Here is a tiny trained network, its code and every weight. The questions are about switching its units off for an input and a class, where a switched-off unit gives its printed mean instead of its output.

import numpy as np


def w(rows, s, z=0):
    codes = np.array(rows[::2]) - 128.0
    scale = np.full(codes.shape[1], s)
    scale[-1] = z or s
    return codes * scale


def f(y):
    return np.maximum(y, 0)


def log_softmax(a):
    a = a - a.max(-1, keepdims=True)
    return a - np.log(np.exp(a).sum(-1, keepdims=True))


def net(x, mask):
    res = np.array(x, float).reshape(1, 7) / 4 @ E
    y = f(res @ A[0][:, :-1].T + A[0][:, -1])
    res = res + np.where(mask, y, B[0][:, -1]) @ B[0][:, :-1]
    return log_softmax(res[-1] @ U[:, :-1].T + U[:, -1])


A, B = {}, {}
E = w([
[89,155,3,132,97,193,82,45],'x0',
[144,109,146,53,177,15,229,71],'x1',
[83,71,25,185,235,104,80,80],'x2',
[64,113,49,12,229,150,118,209],'x3',
[249,17,195,79,172,124,13,215],'x4',
[84,176,177,216,187,98,98,159],'x5',
[248,235,66,182,194,72,136,177],'x6',
],0.006)
A[0] = w([
[161,152,83,56,196,75,151,203,237],'n1',
[61,82,133,119,103,213,122,64,177],'n2',
[140,224,150,110,74,117,197,88,209],'n3',
[184,79,171,133,126,45,138,139,162],'n4',
[112,138,74,255,117,171,21,98,221],'n5',
[123,214,145,98,85,146,200,172,219],'n6',
[165,15,217,60,170,57,101,191,181],'n7',
[115,93,124,194,192,47,94,79,254],'n8',
[113,232,102,208,185,57,141,142,202],'n9',
[132,95,95,156,21,218,41,135,220],'n10',
[137,211,106,158,112,74,216,155,215],'n11',
[122,217,139,175,136,125,210,111,205],'n12',
[72,53,30,50,173,129,108,94,225],'n13',
[70,82,155,81,36,54,162,40,206],'n14',
[58,72,70,69,114,208,75,159,210],'n15',
[193,94,27,95,185,159,95,81,232],'n16',
[116,103,74,86,89,115,197,68,213],'n17',
[197,107,200,133,95,46,202,90,255],'n18',
[106,9,204,84,158,144,76,228,218],'n19',
],0.007,0.0038)
B[0] = w([
[182,192,178,77,104,53,96,202,224],'n1',
[102,73,49,124,166,205,131,69,218],'n2',
[55,170,129,182,14,80,143,101,214],'n3',
[187,45,233,215,183,57,201,200,193],'n4',
[186,152,73,210,196,231,52,70,248],'n5',
[82,208,125,98,7,103,85,176,203],'n6',
[181,47,221,60,178,96,127,236,251],'n7',
[81,130,172,210,255,113,157,197,217],'n8',
[58,214,82,210,163,130,108,223,231],'n9',
[182,61,26,162,85,176,28,36,243],'n10',
[93,208,108,162,58,78,214,209,214],'n11',
[24,201,122,206,55,134,151,189,213],'n12',
[129,138,68,10,240,96,168,83,252],'n13',
[40,15,196,139,66,136,236,44,220],'n14',
[125,115,56,17,125,184,113,63,247],'n15',
[177,177,48,76,206,36,90,55,227],'n16',
[58,134,91,117,100,82,202,67,207],'n17',
[137,65,208,231,55,55,189,139,225],'n18',
[152,46,195,24,108,184,68,183,254],'n19',
],0.006,0.0088)
U = w([
[80,34,62,91,166,167,195,35,79],'0',
[73,74,198,193,34,61,233,53,53],'1',
[87,249,110,151,23,115,135,225,125],'2',
[193,175,57,17,181,39,122,85,132],'3',
[97,62,216,9,128,200,65,203,180],'4',
[233,33,244,138,156,39,152,210,65],'5',
[215,98,78,198,71,205,2,57,253],'6',
[94,186,99,246,236,128,102,164,56],'7',
],0.0065,0.0031)

Each question gives the input, the list of numbers given to net, and the class t.
The units are the neurons (one row each of A and B). Each row of codes is followed by its name. A weight is (code - 128) times the scale printed after its matrix; where a second scale follows, it is the last column's (A, B and U).
mask holds one flag per neuron, in row order. A switched-off neuron (its flag False) gives its mean, the last column of its row in B, instead of its output. The means were averaged over made-up inputs and are rounded, as every weight is.
A unit's drop is (log p(t) with every unit on - log p(t) with that unit switched off) / (log p(t) with every unit on - log p(t) with every unit switched off).
The circuit of an input: a set's keep is (log p(t) with only the set's units on - log p(t) with every unit switched off) / (log p(t) with every unit on - log p(t) with every unit switched off). Starting from the 12 units with the biggest drops (on a tie, the unit counted first), units are removed one at a time, each time the one whose removal leaves the highest keep (on an exact tie, the one counted first), for as long as the keep stays at least 0.8.
circuit, biggest first: the units of the circuit, biggest drop first
k most important neurons: the k neurons with the biggest drops, biggest first
drop when u is switched off: that unit's drop, to one decimal
input [7,-6,-5,4,6,3,-8], class 6: circuit, biggest first	(n10)
input [-3,4,-8,0,4,-7,-6], class 5: circuit, biggest first	(n7; n18)
input [-3,2,-3,0,2,-1,-5], class 5: 4 most important neurons	(n18; n7; n4; n15)
input [3,-7,8,7,3,4,-3], class 6: 3 most important neurons	(n5; n10; n14)
input [-2,2,0,-5,2,2,8], class 2: circuit, biggest first	(n9; n11)
input [5,0,5,5,8,-5,-4], class 3: 2 most important neurons	(n16; n13)
input [5,-6,2,-1,-3,7,-8], class 6: 2 most important neurons	(n5; n10)
input [8,7,7,-8,8,6,-1], class 7: 3 most important neurons	(n8; n5; n19)
input [4,7,-6,0,4,-8,-6], class 1: 2 most important neurons	(n14; n18)
input [6,-6,0,6,6,-8,3], class 3: 2 most important neurons	(n16; n13)
input [-5,5,4,3,6,-6,-6], class 5: 2 most important neurons	(n4; n7)
input [-5,6,-7,2,-3,8,7], class 2: drop when n17 is switched off	0.0
input [6,-5,-6,-4,-3,3,-8], class 6: drop when n10 is switched off	0.2
input [1,6,7,0,-6,6,-3], class 7: circuit, biggest first	(n8)
input [4,-6,-5,3,2,6,-5], class 6: drop when n10 is switched off	0.1
input [8,-6,-2,8,7,-7,-3], class 3: drop when n13 is switched off	0.7
